Below is a small trained network, with its code and all its weights. Each question gives an input and a target symbol and asks what happens when units are switched off, that is, made to give their printed mean instead of their output.

import numpy as np


def w(rows, s, z=0):
    codes = np.array(rows[::2]) - 128.0
    scale = np.full(codes.shape[1], s)
    scale[-1] = z or s
    return codes * scale


def f(y):
    return np.maximum(y, 0)


def softmax(a):
    e = np.exp(a - a.max(-1, keepdims=True))
    return e / e.sum(-1, keepdims=True)


def log_softmax(a):
    a = a - a.max(-1, keepdims=True)
    return a - np.log(np.exp(a).sum(-1, keepdims=True))


def net(x, mask):
    ids = ['γζηλπσ'.index(c) for c in x.split()]
    T = len(ids)
    res = E[ids] + P[:T]
    u = 0
    for l in range(2):
        r = res
        for j in range(3):
            rows = slice(2 * j, 2 * j + 2)
            q, k, v = (r @ M[l][rows].T for M in (Q, K, V))
            z = softmax(np.where(np.tri(T) > 0, q @ k.T / 2**0.5, -1e9)) @ v
            o = O[l][rows]
            res = res + np.where(mask[u + j], z, o[:, -1]) @ o[:, :-1]
        u += 3
        y = f(res @ A[l][:, :-1].T + A[l][:, -1])
        res = res + np.where(mask[u : u + 4], y, B[l][:, -1]) @ B[l][:, :-1]
        u += 4
    return log_softmax(res[-1] @ U[:, :-1].T + U[:, -1])


Q, K, V, O, A, B = {}, {}, {}, {}, {}, {}
E = w([
[152,74,211,80],'γ',
[77,146,46,198],'ζ',
[128,191,167,148],'η',
[224,53,216,191],'λ',
[255,104,47,152],'π',
[95,24,90,138],'σ',
],0.017)
P = w([
[67,254,52,20],'0',
[60,190,92,54],'1',
[85,172,83,71],'2',
[108,145,81,97],'3',
[123,135,95,104],'4',
[124,125,106,110],'5',
[132,115,109,123],'6',
[142,108,110,123],'7',
[154,100,130,139],'8',
[149,102,123,137],'9',
[144,105,125,135],'10',
[178,122,192,176],'11',
[127,79,22,115],'12',
[158,104,158,156],'13',
],0.0041)
Q[0] = w([
[125,68,97,143],'L0H1',
[146,45,128,12],'L0H1',
[128,64,134,88],'L0H2',
[103,113,163,58],'L0H2',
[117,115,140,146],'L0H3',
[169,144,180,49],'L0H3',
],0.011)
K[0] = w([
[24,91,156,44],'L0H1',
[1,173,88,97],'L0H1',
[247,109,168,216],'L0H2',
[110,166,171,148],'L0H2',
[179,85,83,200],'L0H3',
[75,108,85,37],'L0H3',
],0.0093)
V[0] = w([
[176,84,121,35],'L0H1',
[183,91,160,168],'L0H1',
[208,182,66,255],'L0H2',
[92,61,162,229],'L0H2',
[81,128,137,93],'L0H3',
[252,210,215,228],'L0H3',
],0.0076)
O[0] = w([
[183,87,63,178,171],'L0H1',
[148,98,255,147,187],'L0H1',
[211,32,185,149,202],'L0H2',
[224,149,43,111,254],'L0H2',
[48,141,118,127,81],'L0H3',
[159,4,48,184,135],'L0H3',
],0.006,0.0034)
A[0] = w([
[83,100,189,92,252],'L0N1',
[105,163,152,99,162],'L0N2',
[116,59,117,195,113],'L0N3',
[174,188,48,254,129],'L0N4',
],0.0087,0.002)
B[0] = w([
[146,105,173,1,170],'L0N1',
[213,218,133,155,157],'L0N2',
[10,205,130,48,254],'L0N3',
[184,126,90,139,225],'L0N4',
],0.0057,0.0074)
Q[1] = w([
[136,178,76,7],'L1H1',
[34,120,127,133],'L1H1',
[160,137,198,176],'L1H2',
[57,162,182,133],'L1H2',
[69,130,128,216],'L1H3',
[169,185,96,176],'L1H3',
],0.012)
K[1] = w([
[136,95,189,181],'L1H1',
[94,231,103,131],'L1H1',
[97,62,129,146],'L1H2',
[129,137,62,65],'L1H2',
[141,173,1,137],'L1H3',
[55,149,168,203],'L1H3',
],0.0093)
V[1] = w([
[144,100,6,162],'L1H1',
[34,117,122,33],'L1H1',
[180,56,224,65],'L1H2',
[95,94,85,107],'L1H2',
[149,220,148,134],'L1H3',
[123,203,6,106],'L1H3',
],0.011)
O[1] = w([
[117,122,36,167,187],'L1H1',
[79,155,60,1,133],'L1H1',
[166,139,142,56,252],'L1H2',
[118,17,9,80,97],'L1H2',
[207,150,154,151,145],'L1H3',
[135,28,121,192,139],'L1H3',
],0.0093,0.0041)
A[1] = w([
[200,151,117,187,35],'L1N1',
[254,24,129,161,3],'L1N2',
[230,228,73,166,192],'L1N3',
[234,79,178,118,68],'L1N4',
],0.0082,0.0035)
B[1] = w([
[165,119,106,77,193],'L1N1',
[107,120,187,74,226],'L1N2',
[40,75,177,144,255],'L1N3',
[142,107,9,169,219],'L1N4',
],0.014,0.0091)
U = w([
[103,148,83,204,145],'γ',
[255,147,107,135,203],'ζ',
[118,167,186,67,104],'η',
[107,75,191,101,2],'λ',
[79,174,242,175,218],'π',
[12,160,109,92,132],'σ',
],0.0081,0.0095)

Each question gives the input, a string of symbols that net reads in full, and the target symbol t.
The units are the heads (2 rows each of Q, K, V and O) and the neurons (one row each of A and B). Each row of codes is followed by its name. A weight is (code - 128) times the scale printed after its matrix; where a second scale follows, it is the last column's (O, A, B and U).
mask holds one flag per unit, layer by layer, with each layer's heads first. A switched-off unit (its flag False) gives its mean, the last column of its rows in O or B, instead of its output. The means were averaged over made-up inputs and are rounded, as every weight is.
A unit's drop is (log p(t) with every unit on - log p(t) with that unit switched off) / (log p(t) with every unit on - log p(t) with every unit switched off).
The circuit of an input: a set's keep is (log p(t) with only the set's units on - log p(t) with every unit switched off) / (log p(t) with every unit on - log p(t) with every unit switched off). Starting from the 12 units with the biggest drops (on a tie, the unit counted first), units are removed one at a time, each time the one whose removal leaves the highest keep (on an exact tie, the one counted first), for as long as the keep stays at least 0.8.
units of the circuit, in order: the units of the circuit, biggest drop first
most important unit: the unit with the biggest drop
k most important neurons: the k neurons with the biggest drops, biggest first
top k neurons in layer l: the k neurons of layer l with the biggest drops, biggest first
which heads matter: for each layer, one digit per head in row order, 1 if its drop is at least 0.15 and else 0, layers parted by /
drop of u: that unit's drop, to one decimal
input η σ π η σ σ γ π σ η π, target σ: units of the circuit, in order	[L1N3; L1H1]
input ζ ζ λ σ η π σ σ σ η σ η σ, target π: 3 most important neurons	[L1N4; L0N3; L1N1]
input ζ σ η π, target λ: which heads matter	000 / 000
input σ η π σ η η λ λ π λ σ, target π: units of the circuit, in order	[L1H2; L1H1]
input σ σ σ ζ ζ σ, target γ: most important unit	L1H2
input σ ζ σ, target γ: 4 most important neurons	[L0N3; L1N2; L1N3; L0N2]
input σ ζ η ζ ζ π γ ζ, target λ: 4 most important neurons	[L1N2; L0N4; L1N4; L1N1]
input γ π η σ σ η η η λ η, target ζ: units of the circuit, in order	[L1H2; L0H1; L1N3]
input σ λ η λ η λ π λ, target λ: top 3 neurons in layer 1	[L1N3; L1N2; L1N1]
input ζ η η π ζ, target π: which heads matter	000 / 011
input σ σ ζ π σ λ η π η ζ, target λ: units of the circuit, in order	[L1H3; L1N2; L0H3]
input σ λ λ σ σ π, target λ: units of the circuit, in order	[L1N3; L1N2]
input ζ γ γ, target η: top 2 neurons in layer 1	[L1N3; L1N4]
input λ ζ σ π λ σ σ σ λ π λ σ, target ζ: which heads matter	010 / 010
input σ γ σ, target η: top 2 neurons in layer 0	[L0N2; L0N1]
input π σ γ η λ σ η σ η σ σ ζ σ λ, target σ: top neuron in layer 0	[L0N3]
input η σ γ π η σ η η σ π γ, target η: 3 most important neurons	[L0N1; L0N4; L1N3]
input η σ γ σ σ σ ζ η, target σ: units of the circuit, in order	[L1H1; L0H2]
input ζ π ζ σ η σ σ ζ ζ η η η σ ζ, target π: which heads matter	001 / 010
input σ σ ζ, target γ: which heads matter	110 / 111
input η σ σ ζ, target γ: which heads matter	000 / 111
input η σ γ γ λ σ, target η: most important unit	L1H1
input λ λ σ π, target σ: 2 most important neurons	[L1N3; L1N4]
input γ σ λ π ζ σ λ ζ σ λ σ γ σ γ, target ζ: 2 most important neurons	[L1N4; L0N1]
input η σ σ σ η, target σ: drop of L0N4	0.0
input η ζ λ σ λ, target σ: drop of L0H2	0.0
input λ η σ η σ λ σ η γ ζ γ, target ζ: drop of L1N4	0.8
